Below is a small trained network, with its code and all its weights. Each question gives an input and a class and asks what happens when units are switched off, that is, made to give their printed mean instead of their output.

import numpy as np


def w(rows, s, z=0):
    codes = np.array(rows[::2]) - 128.0
    scale = np.full(codes.shape[1], s)
    scale[-1] = z or s
    return codes * scale


def f(y):
    return np.maximum(y, 0)


def log_softmax(a):
    a = a - a.max(-1, keepdims=True)
    return a - np.log(np.exp(a).sum(-1, keepdims=True))


def net(x, mask):
    res = np.array(x, float).reshape(1, 6) / 4 @ E
    y = f(res @ A[0][:, :-1].T + A[0][:, -1])
    res = res + np.where(mask, y, B[0][:, -1]) @ B[0][:, :-1]
    return log_softmax(res[-1] @ U[:, :-1].T + U[:, -1])


A, B = {}, {}
E = w([
[134,126,131,129,126,132],'x0',
[149,212,36,65,193,215],'x1',
[66,59,138,2,49,176],'x2',
[134,127,132,127,127,132],'x3',
[233,37,24,138,107,55],'x4',
[128,128,127,127,129,127],'x5',
],0.0098)
A[0] = w([
[133,67,72,41,47,128,59],'neuron 0',
[55,208,215,210,177,165,245],'neuron 1',
[222,167,1,138,174,124,191],'neuron 2',
[146,206,121,67,162,241,155],'neuron 3',
[118,199,126,115,146,147,82],'neuron 4',
[166,29,52,47,68,125,50],'neuron 5',
[140,183,15,104,164,216,196],'neuron 6',
[46,147,201,12,43,189,129],'neuron 7',
[44,96,246,144,78,78,254],'neuron 8',
[101,249,61,45,118,245,152],'neuron 9',
[116,12,74,45,87,162,41],'neuron 10',
[222,83,89,217,186,71,165],'neuron 11',
[80,219,206,224,213,159,193],'neuron 12',
[84,162,139,34,73,221,96],'neuron 13',
[175,30,168,232,83,33,211],'neuron 14',
],0.0085,0.0048)
B[0] = w([
[163,149,217,60,200,161,190],'neuron 0',
[183,129,234,2,142,123,247],'neuron 1',
[176,203,24,210,120,175,232],'neuron 2',
[83,147,128,130,226,101,226],'neuron 3',
[182,109,163,115,188,124,166],'neuron 4',
[229,198,188,42,221,147,202],'neuron 5',
[200,196,84,125,237,201,235],'neuron 6',
[7,17,91,179,119,108,237],'neuron 7',
[80,14,234,50,15,98,231],'neuron 8',
[40,129,44,183,252,116,253],'neuron 9',
[222,183,228,13,139,98,195],'neuron 10',
[145,121,39,210,129,46,220],'neuron 11',
[230,190,223,9,175,98,241],'neuron 12',
[35,38,111,154,223,64,211],'neuron 13',
[117,63,195,215,208,5,239],'neuron 14',
],0.0077,0.014)
U = w([
[222,104,227,82,80,46,228],'0',
[83,49,92,227,206,27,171],'1',
[176,202,126,43,190,190,136],'2',
[181,180,2,217,109,147,2],'3',
[23,34,173,100,27,126,51],'4',
],0.0095,0.0063)

Each question gives the input, the list of numbers given to net, and the class t.
The units are the neurons (one row each of A and B). Each row of codes is followed by its name. A weight is (code - 128) times the scale printed after its matrix; where a second scale follows, it is the last column's (A, B and U).
mask holds one flag per neuron, in row order. A switched-off neuron (its flag False) gives its mean, the last column of its row in B, instead of its output. The means were averaged over made-up inputs and are rounded, as every weight is.
A unit's drop is (log p(t) with every unit on - log p(t) with that unit switched off) / (log p(t) with every unit on - log p(t) with every unit switched off).
The circuit of an input: a set's keep is (log p(t) with only the set's units on - log p(t) with every unit switched off) / (log p(t) with every unit on - log p(t) with every unit switched off). Starting from the 12 units with the biggest drops (on a tie, the unit counted first), units are removed one at a time, each time the one whose removal leaves the highest keep (on an exact tie, the one counted first), for as long as the keep stays at least 0.8.
units of the circuit, in order: the units of the circuit, biggest drop first
unit that matters most: the unit with the biggest drop
k most important neurons: the k neurons with the biggest drops, biggest first
drop when u is switched off: that unit's drop, to one decimal
input [1,4,7,4,-1,2], class 1: unit that matters most : neuron 7
input [8,0,-1,6,-3,8], class 0: units of the circuit, in order : [neuron 6; neuron 9]
input [3,1,-7,-8,-6,6], class 2: 2 most important neurons : [neuron 14; neuron 8]
input [5,5,1,-5,0,3], class 1: 4 most important neurons : [neuron 12; neuron 1; neuron 9; neuron 5]
input [8,-8,0,-1,-8,2], class 0: 4 most important neurons : [neuron 12; neuron 1; neuron 9; neuron 13]
input [-7,0,8,2,-4,3], class 4: 2 most important neurons : [neuron 8; neuron 14]
input [2,8,3,-7,0,1], class 1: 4 most important neurons : [neuron 9; neuron 13; neuron 12; neuron 1]
input [8,7,7,-6,-1,-4], class 1: 3 most important neurons : [neuron 13; neuron 7; neuron 9]
input [-5,-1,2,-3,2,-7], class 0: drop when neuron 9 is switched off : 0.2
input [-3,7,2,0,-6,-8], class 1: drop when neuron 9 is switched off : 0.3
input [-6,2,-7,-4,7,6], class 3: drop when neuron 9 is switched off : 0.0
